Here is a tiny trained network, its code and every weight. The questions are about switching its units off for an input and a class, where a switched-off unit gives its printed mean instead of its output.

import numpy as np


def w(rows, s, z=0):
    codes = np.array(rows[::2]) - 128.0
    scale = np.full(codes.shape[1], s)
    scale[-1] = z or s
    return codes * scale


def norm(h):
    return h / np.sqrt((h * h).mean(-1, keepdims=True) + 1e-5)


def f(y):
    return np.maximum(y, 0)


def log_softmax(a):
    a = a - a.max(-1, keepdims=True)
    return a - np.log(np.exp(a).sum(-1, keepdims=True))


def net(x, mask):
    res = np.array(x, float).reshape(1, 7) / 4 @ E
    u = 0
    for l in range(2):
        y = f(norm(res) @ A[l][:, :-1].T + A[l][:, -1])
        res = res + np.where(mask[u : u + 8], y, B[l][:, -1]) @ B[l][:, :-1]
        u += 8
    return log_softmax(norm(res)[-1] @ U[:, :-1].T + U[:, -1])


A, B = {}, {}
E = w([
[114,129,145,127,139,136,135,112,128,124,114],'x0',
[128,124,134,123,130,127,123,127,124,132,125],'x1',
[125,130,112,142,124,113,135,127,129,117,136],'x2',
[189,86,44,42,69,140,191,2,99,155,145],'x3',
[129,132,121,133,126,124,128,127,128,126,134],'x4',
[46,175,127,25,12,129,168,207,98,67,145],'x5',
[185,121,216,168,50,98,178,117,129,121,190],'x6',
],0.004)
A[0] = w([
[159,88,101,162,139,107,171,140,139,145,137,89],'0.n0',
[23,143,18,61,138,156,105,173,117,120,80,71],'0.n1',
[3,127,131,33,31,122,172,207,118,123,131,21],'0.n2',
[122,123,155,156,68,151,159,142,126,136,137,3],'0.n3',
[137,153,88,38,61,111,158,97,147,102,125,96],'0.n4',
[167,173,204,151,29,131,149,120,137,107,156,2],'0.n5',
[142,121,185,133,43,123,171,159,110,109,140,62],'0.n6',
[69,169,168,121,119,119,144,229,123,82,131,128],'0.n7',
],0.0069,0.0015)
B[0] = w([
[126,160,171,107,182,184,135,158,115,90,86,155],'0.n0',
[109,115,163,44,254,40,157,135,152,113,161,232],'0.n1',
[223,232,99,172,78,134,76,94,120,62,122,254],'0.n2',
[134,145,180,76,129,85,132,92,174,134,145,154],'0.n3',
[87,51,128,146,62,210,137,148,111,159,123,216],'0.n4',
[112,92,81,85,251,65,126,152,139,128,137,192],'0.n5',
[104,147,145,62,211,62,143,128,140,79,139,189],'0.n6',
[91,49,123,161,50,198,122,147,122,172,136,218],'0.n7',
],0.0076,0.0085)
A[1] = w([
[157,137,183,119,88,54,220,173,100,118,146,230],'1.n0',
[227,253,130,222,129,108,89,52,118,172,71,45],'1.n1',
[169,82,191,161,122,37,147,63,175,148,166,64],'1.n2',
[143,200,83,146,68,145,137,138,113,72,105,73],'1.n3',
[36,53,137,209,24,184,78,204,141,179,135,24],'1.n4',
[147,76,77,43,49,196,196,60,81,132,135,51],'1.n5',
[138,37,146,169,224,179,133,140,141,117,120,2],'1.n6',
[142,209,171,149,173,50,91,166,156,81,129,134],'1.n7',
],0.0074,0.00046)
B[1] = w([
[103,169,99,77,228,190,73,134,115,145,75,159],'1.n0',
[145,157,115,94,46,154,108,141,117,61,143,176],'1.n1',
[66,138,66,67,185,120,90,143,133,125,98,172],'1.n2',
[182,126,128,129,101,163,99,98,128,105,121,180],'1.n3',
[121,93,135,219,134,131,193,88,121,244,90,182],'1.n4',
[88,110,183,254,137,109,136,173,146,205,112,225],'1.n5',
[145,172,127,93,38,122,127,140,117,67,165,254],'1.n6',
[133,87,121,146,115,137,184,80,114,194,110,234],'1.n7',
],0.0068,0.008)
U = w([
[196,191,117,138,12,157,81,113,101,25,124,226],'0',
[85,120,125,58,212,65,134,145,125,103,130,4],'1',
[86,83,161,255,66,147,162,143,113,215,93,166],'2',
],0.0068,0.00037)

Each question gives the input, the list of numbers given to net, and the class t.
The units are the neurons (one row each of A and B). Each row of codes is followed by its name. A weight is (code - 128) times the scale printed after its matrix; where a second scale follows, it is the last column's (A, B and U).
mask holds one flag per neuron, layer by layer. A switched-off neuron (its flag False) gives its mean, the last column of its row in B, instead of its output. The means were averaged over made-up inputs and are rounded, as every weight is.
A unit's drop is (log p(t) with every unit on - log p(t) with that unit switched off) / (log p(t) with every unit on - log p(t) with every unit switched off).
The circuit of an input: a set's keep is (log p(t) with only the set's units on - log p(t) with every unit switched off) / (log p(t) with every unit on - log p(t) with every unit switched off). Starting from the 12 units with the biggest drops (on a tie, the unit counted first), units are removed one at a time, each time the one whose removal leaves the highest keep (on an exact tie, the one counted first), for as long as the keep stays at least 0.8.
circuit, biggest first: the units of the circuit, biggest drop first
unit that matters most: the unit with the biggest drop
k most important neurons: the k neurons with the biggest drops, biggest first
top k neurons in layer l: the k neurons of layer l with the biggest drops, biggest first
input [6,-6,7,-3,3,-4,-3], class 0: 3 most important neurons => 0.n1; 0.n7; 0.n4
input [-4,-6,-5,6,6,6,7], class 1: circuit, biggest first => 0.n5
input [5,4,8,-3,0,-5,-2], class 0: top 2 neurons in layer 0 => 0.n1; 0.n7
input [-1,8,4,5,5,-7,4], class 0: 2 most important neurons => 0.n1; 0.n4
input [-3,4,3,3,5,2,2], class 2: 3 most important neurons => 0.n1; 0.n4; 1.n5
input [-8,7,6,5,8,-6,-2], class 0: top 3 neurons in layer 0 => 0.n4; 0.n1; 0.n7
input [0,7,1,8,-4,2,-6], class 2: 2 most important neurons => 0.n4; 1.n5
input [1,4,7,-6,3,7,-3], class 0: 2 most important neurons => 0.n2; 0.n4
input [2,8,5,8,4,-1,-7], class 2: top 3 neurons in layer 0 => 0.n4; 0.n5; 0.n6
input [-2,0,0,-8,8,3,-7], class 2: 2 most important neurons => 0.n7; 0.n6
input [-4,-7,-1,-7,-1,3,7], class 1: 4 most important neurons => 0.n6; 0.n5; 0.n4; 0.n3
input [-7,-4,1,-6,-2,2,6], class 1: 4 most important neurons => 0.n6; 0.n5; 0.n4; 0.n3
input [-6,8,-6,3,-8,-6,-6], class 0: 4 most important neurons => 0.n1; 0.n5; 0.n6; 1.n6
input [-4,5,7,-8,4,-8,-5], class 0: top 3 neurons in layer 1 => 1.n1; 1.n6; 1.n5
input [-3,-6,4,6,-6,5,5], class 2: 2 most important neurons => 1.n5; 0.n1
input [-2,-3,2,-3,-4,-4,1], class 0: 2 most important neurons => 0.n1; 0.n7
input [-6,-5,-7,-5,1,4,7], class 1: top 2 neurons in layer 0 => 0.n6; 0.n5
input [-3,7,-1,7,-5,0,-4], class 2: unit that matters most => 1.n5
input [2,0,3,-1,-5,-3,-2], class 0: top 3 neurons in layer 0 => 0.n7; 0.n1; 0.n4
input [4,-5,3,2,8,6,8], class 1: top neuron in layer 1 => 1.n6
input [1,4,6,6,-7,4,5], class 2: top 3 neurons in layer 0 => 0.n4; 0.n1; 0.n2
